Below are the code and all the weights of a small trained network. Each question names an input and a class and asks about switching units off, where a switched-off unit gives its printed mean instead of its output.

import numpy as np


def w(rows, s, z=0):
    codes = np.array(rows[::2]) - 128.0
    scale = np.full(codes.shape[1], s)
    scale[-1] = z or s
    return codes * scale


def f(y):
    return y / 2 * (1 + np.tanh(0.7978845608 * (y + 0.044715 * y**3)))


def log_softmax(a):
    a = a - a.max(-1, keepdims=True)
    return a - np.log(np.exp(a).sum(-1, keepdims=True))


def net(x, mask):
    res = np.array(x, float).reshape(1, 5) / 4 @ E
    y = f(res @ A[0][:, :-1].T + A[0][:, -1])
    res = res + np.where(mask, y, B[0][:, -1]) @ B[0][:, :-1]
    return log_softmax(res[-1] @ U[:, :-1].T + U[:, -1])


A, B = {}, {}
E = w([
[175,130,189,143,122,125,149,186,230,100,221,2],'x0',
[98,120,224,82,241,83,201,84,126,36,131,118],'x1',
[162,13,122,192,182,176,77,138,106,30,182,179],'x2',
[157,170,202,146,135,209,226,153,23,178,107,186],'x3',
[125,165,116,176,140,128,137,114,151,107,127,140],'x4',
],0.0087)
A[0] = w([
[166,196,145,126,87,113,167,174,159,153,159,66,75],'n1',
[144,139,80,130,33,176,96,174,107,137,148,179,69],'n2',
[194,156,185,166,113,225,230,182,56,166,136,151,27],'n3',
[169,132,73,197,38,160,95,193,140,177,149,90,33],'n4',
[180,96,176,177,110,171,157,205,177,121,207,57,46],'n5',
[175,2,135,215,172,215,84,181,110,65,199,159,2],'n6',
],0.0081,0.0043)
B[0] = w([
[128,126,99,121,94,89,166,121,101,176,81,163,180],'n1',
[138,69,168,57,171,114,213,168,107,65,119,124,185],'n2',
[70,86,66,87,150,132,2,158,230,108,152,94,223],'n3',
[85,170,210,103,208,142,144,89,141,58,162,146,202],'n4',
[88,43,48,133,150,150,113,123,20,113,67,210,212],'n5',
[93,227,135,83,71,135,184,173,154,225,99,81,251],'n6',
],0.0086,0.013)
U = w([
[108,238,136,116,52,126,181,141,150,212,94,87,83],'0',
[114,122,250,108,232,127,184,121,117,30,176,124,122],'1',
[140,84,32,191,115,137,116,103,13,135,65,214,122],'2',
[127,103,56,156,118,120,1,122,243,98,201,79,113],'3',
[155,137,127,136,125,140,143,118,139,126,138,139,254],'4',
[214,128,181,229,83,136,114,110,93,124,189,115,89],'5',
],0.0071,0.006)

Each question gives the input, the list of numbers given to net, and the class t.
The units are the neurons (one row each of A and B). Each row of codes is followed by its name. A weight is (code - 128) times the scale printed after its matrix; where a second scale follows, it is the last column's (A, B and U).
mask holds one flag per neuron, in row order. A switched-off neuron (its flag False) gives its mean, the last column of its row in B, instead of its output. The means were averaged over made-up inputs and are rounded, as every weight is.
A unit's drop is (log p(t) with every unit on - log p(t) with that unit switched off) / (log p(t) with every unit on - log p(t) with every unit switched off).
The circuit of an input: a set's keep is (log p(t) with only the set's units on - log p(t) with every unit switched off) / (log p(t) with every unit on - log p(t) with every unit switched off). Starting from all 6 units, units are removed one at a time, each time the one whose removal leaves the highest keep (on an exact tie, the one counted first), for as long as the keep stays at least 0.8.
circuit, biggest first: the units of the circuit, biggest drop first
most important unit: the unit with the biggest drop
top k neurons: the k neurons with the biggest drops, biggest first
drop of u: that unit's drop, to one decimal
input [1,-6,-4,-6,1], class 1: circuit, biggest first -> n4, n6, n3
input [5,1,-3,0,4], class 2: circuit, biggest first -> n6, n5, n1
input [-6,-2,6,6,-7], class 4: most important unit -> n5
input [-8,5,8,0,4], class 0: circuit, biggest first -> n6, n5
input [-2,-5,-4,4,1], class 1: circuit, biggest first -> n6, n2, n4
input [-5,0,1,6,2], class 3: circuit, biggest first -> n3, n5
input [6,4,-3,6,8], class 4: circuit, biggest first -> n3, n5
input [7,-5,2,0,-6], class 2: top 2 neurons -> n5, n1
input [1,-2,-2,5,-3], class 3: top 2 neurons -> n3, n6
input [5,-7,3,-7,5], class 1: circuit, biggest first -> n4, n3
input [1,-6,4,-4,-3], class 1: circuit, biggest first -> n4, n2
input [-4,-6,1,6,1], class 1: circuit, biggest first -> n2, n4
input [4,-3,-4,-2,-7], class 4: circuit, biggest first -> n6, n3
input [8,-6,5,-6,-1], class 2: circuit, biggest first -> n5
input [6,-1,6,-6,-1], class 0: top 2 neurons -> n6, n3
input [0,-3,4,5,-1], class 3: top 2 neurons -> n3, n1
input [-2,2,6,-6,5], class 0: top 3 neurons -> n6, n3, n5
input [-7,-1,-5,6,8], class 4: top 2 neurons -> n5, n6
input [1,-7,-2,1,2], class 1: circuit, biggest first -> n4, n2
input [3,-3,-5,1,8], class 4: top 2 neurons -> n6, n4
input [8,3,-6,-1,2], class 2: circuit, biggest first -> n5, n6, n1
input [0,-3,3,-3,-4], class 4: most important unit -> n3
input [2,-8,2,2,5], class 1: top 2 neurons -> n4, n2
input [3,-7,8,-8,-5], class 0: top 2 neurons -> n6, n3
input [-6,-2,7,3,5], class 0: top 2 neurons -> n6, n5
input [6,0,2,3,-1], class 2: drop of n5 -> 0.8
input [-4,-7,-4,1,-1], class 1: drop of n4 -> 0.2
